Below is a small trained network, with its code and all its weights. Each question gives an input and a class and asks what happens when units are switched off, that is, made to give their printed mean instead of their output.

import numpy as np


def w(rows, s, z=0):
    codes = np.array(rows[::2]) - 128.0
    scale = np.full(codes.shape[1], s)
    scale[-1] = z or s
    return codes * scale


def f(y):
    return np.maximum(y, 0)


def log_softmax(a):
    a = a - a.max(-1, keepdims=True)
    return a - np.log(np.exp(a).sum(-1, keepdims=True))


def net(x, mask):
    res = np.array(x, float).reshape(1, 7) / 4 @ E
    y = f(res @ A[0][:, :-1].T + A[0][:, -1])
    res = res + np.where(mask, y, B[0][:, -1]) @ B[0][:, :-1]
    return log_softmax(res[-1] @ U[:, :-1].T + U[:, -1])


A, B = {}, {}
E = w([
[221,177,88,155,142,142,209,1,158,114,127],'x0',
[139,122,183,34,129,37,247,162,96,57,172],'x1',
[145,97,125,91,107,131,165,131,144,166,135],'x2',
[125,14,122,138,106,87,169,144,135,175,114],'x3',
[179,124,43,107,124,151,131,214,148,88,136],'x4',
[137,121,115,123,132,122,128,125,137,130,125],'x5',
[193,50,186,152,185,143,47,106,172,109,198],'x6',
],0.0092)
A[0] = w([
[35,94,125,75,147,129,85,162,180,170,157,47],'neuron 1',
[122,116,148,124,138,77,162,106,76,79,157,92],'neuron 2',
[184,86,159,125,114,140,89,134,199,159,161,127],'neuron 3',
[96,113,2,143,126,144,118,124,77,183,118,164],'neuron 4',
[142,136,181,50,155,88,188,174,132,75,162,7],'neuron 5',
[171,129,179,145,162,99,94,144,136,135,200,1],'neuron 6',
[147,234,140,133,131,136,102,137,98,101,191,231],'neuron 7',
[193,127,105,145,140,121,169,62,113,150,133,46],'neuron 8',
[83,124,138,87,119,146,93,163,98,159,146,81],'neuron 9',
[104,60,103,170,141,70,138,152,149,138,130,198],'neuron 10',
[66,147,203,142,125,71,117,79,150,143,107,212],'neuron 11',
[91,194,101,98,86,56,138,144,103,165,53,47],'neuron 12',
],0.0095,0.002)
B[0] = w([
[143,146,140,146,153,161,119,114,80,104,26,202],'neuron 1',
[96,142,51,148,140,162,158,60,162,101,124,200],'neuron 2',
[98,137,107,155,122,93,160,67,116,202,154,191],'neuron 3',
[92,152,150,99,149,194,169,23,102,84,179,201],'neuron 4',
[40,108,125,179,175,135,122,101,167,55,85,247],'neuron 5',
[165,158,180,129,102,2,193,92,60,156,210,178],'neuron 6',
[165,57,98,133,36,155,109,145,113,111,141,208],'neuron 7',
[180,118,78,101,167,130,172,198,60,88,79,203],'neuron 8',
[166,91,204,122,114,87,142,123,156,141,73,187],'neuron 9',
[165,88,107,98,72,101,185,153,155,145,167,191],'neuron 10',
[175,75,125,10,127,159,30,152,160,154,124,207],'neuron 11',
[174,186,113,147,139,106,194,120,112,209,206,227],'neuron 12',
],0.0085,0.011)
U = w([
[109,207,183,174,123,30,160,118,18,169,253,31],'0',
[22,113,128,232,188,159,104,22,220,92,72,38],'1',
[162,78,121,88,35,123,122,162,126,101,164,253],'2',
[113,81,71,110,146,98,81,139,83,126,144,216],'3',
[253,104,163,120,220,129,137,231,42,97,30,7],'4',
[161,54,96,8,175,175,83,177,207,119,184,177],'5',
[126,120,123,126,105,112,109,128,196,123,147,164],'6',
],0.0059,0.0027)

Each question gives the input, the list of numbers given to net, and the class t.
The units are the neurons (one row each of A and B). Each row of codes is followed by its name. A weight is (code - 128) times the scale printed after its matrix; where a second scale follows, it is the last column's (A, B and U).
mask holds one flag per neuron, in row order. A switched-off neuron (its flag False) gives its mean, the last column of its row in B, instead of its output. The means were averaged over made-up inputs and are rounded, as every weight is.
A unit's drop is (log p(t) with every unit on - log p(t) with that unit switched off) / (log p(t) with every unit on - log p(t) with every unit switched off).
The circuit of an input: a set's keep is (log p(t) with only the set's units on - log p(t) with every unit switched off) / (log p(t) with every unit on - log p(t) with every unit switched off). Starting from all 12 units, units are removed one at a time, each time the one whose removal leaves the highest keep (on an exact tie, the one counted first), for as long as the keep stays at least 0.8.
units of the circuit, in order: the units of the circuit, biggest drop first
unit that matters most: the unit with the biggest drop
top k neurons: the k neurons with the biggest drops, biggest first
drop of u: that unit's drop, to one decimal
input [1,-5,6,6,-1,6,7], class 0: units of the circuit, in order	(neuron 3; neuron 6)
input [-2,-6,3,0,-7,-1,-4], class 5: units of the circuit, in order	(neuron 11)
input [-5,5,-3,1,-2,-3,-3], class 1: units of the circuit, in order	(neuron 5; neuron 2)
input [-7,4,-1,3,7,2,-3], class 4: top 3 neurons	(neuron 1; neuron 9; neuron 3)
input [5,-6,1,-6,0,-6,-7], class 0: units of the circuit, in order	(neuron 12; neuron 5)
input [8,-6,-2,-4,-3,5,-5], class 4: top 2 neurons	(neuron 8; neuron 5)
input [-5,-4,-7,-8,5,-4,-6], class 2: top 4 neurons	(neuron 7; neuron 6; neuron 5; neuron 3)
input [5,-4,5,4,-2,-5,5], class 0: units of the circuit, in order	(neuron 3; neuron 5)
input [0,-6,6,-8,4,-7,6], class 2: top 2 neurons	(neuron 7; neuron 12)
input [-8,-8,6,-2,-1,2,-4], class 1: top 3 neurons	(neuron 4; neuron 8; neuron 1)
input [5,3,-4,3,-7,2,8], class 0: top 3 neurons	(neuron 6; neuron 3; neuron 7)
input [1,-4,-1,-3,-8,7,-7], class 5: top 3 neurons	(neuron 11; neuron 6; neuron 3)
input [-7,-5,5,1,-1,7,3], class 4: top 2 neurons	(neuron 1; neuron 5)
input [1,4,5,6,-5,1,7], class 0: units of the circuit, in order	(neuron 6)
input [-5,-7,-2,-8,-1,7,-4], class 2: top 4 neurons	(neuron 5; neuron 7; neuron 2; neuron 3)
input [1,1,6,1,-2,-1,8], class 0: top 2 neurons	(neuron 6; neuron 3)
input [7,-4,-8,2,1,-7,6], class 3: top 2 neurons	(neuron 12; neuron 8)
input [8,-6,6,4,4,-7,0], class 4: top 3 neurons	(neuron 8; neuron 5; neuron 2)
input [7,2,-7,-8,4,5,-4], class 2: top 2 neurons	(neuron 7; neuron 1)
input [7,3,-8,-8,-5,-7,7], class 2: top 2 neurons	(neuron 7; neuron 11)
input [-5,-2,-6,-4,0,8,8], class 0: top 2 neurons	(neuron 6; neuron 3)
input [8,-3,-8,4,-4,-2,-6], class 3: unit that matters most	neuron 8
input [4,5,-8,-5,-6,4,3], class 3: drop of neuron 7	0.1
input [4,-6,1,0,5,3,7], class 0: drop of neuron 5	0.2
input [6,-4,-2,-4,3,3,5], class 4: drop of neuron 12	0.2
input [-8,-5,-2,7,2,-5,7], class 4: drop of neuron 12	0.6
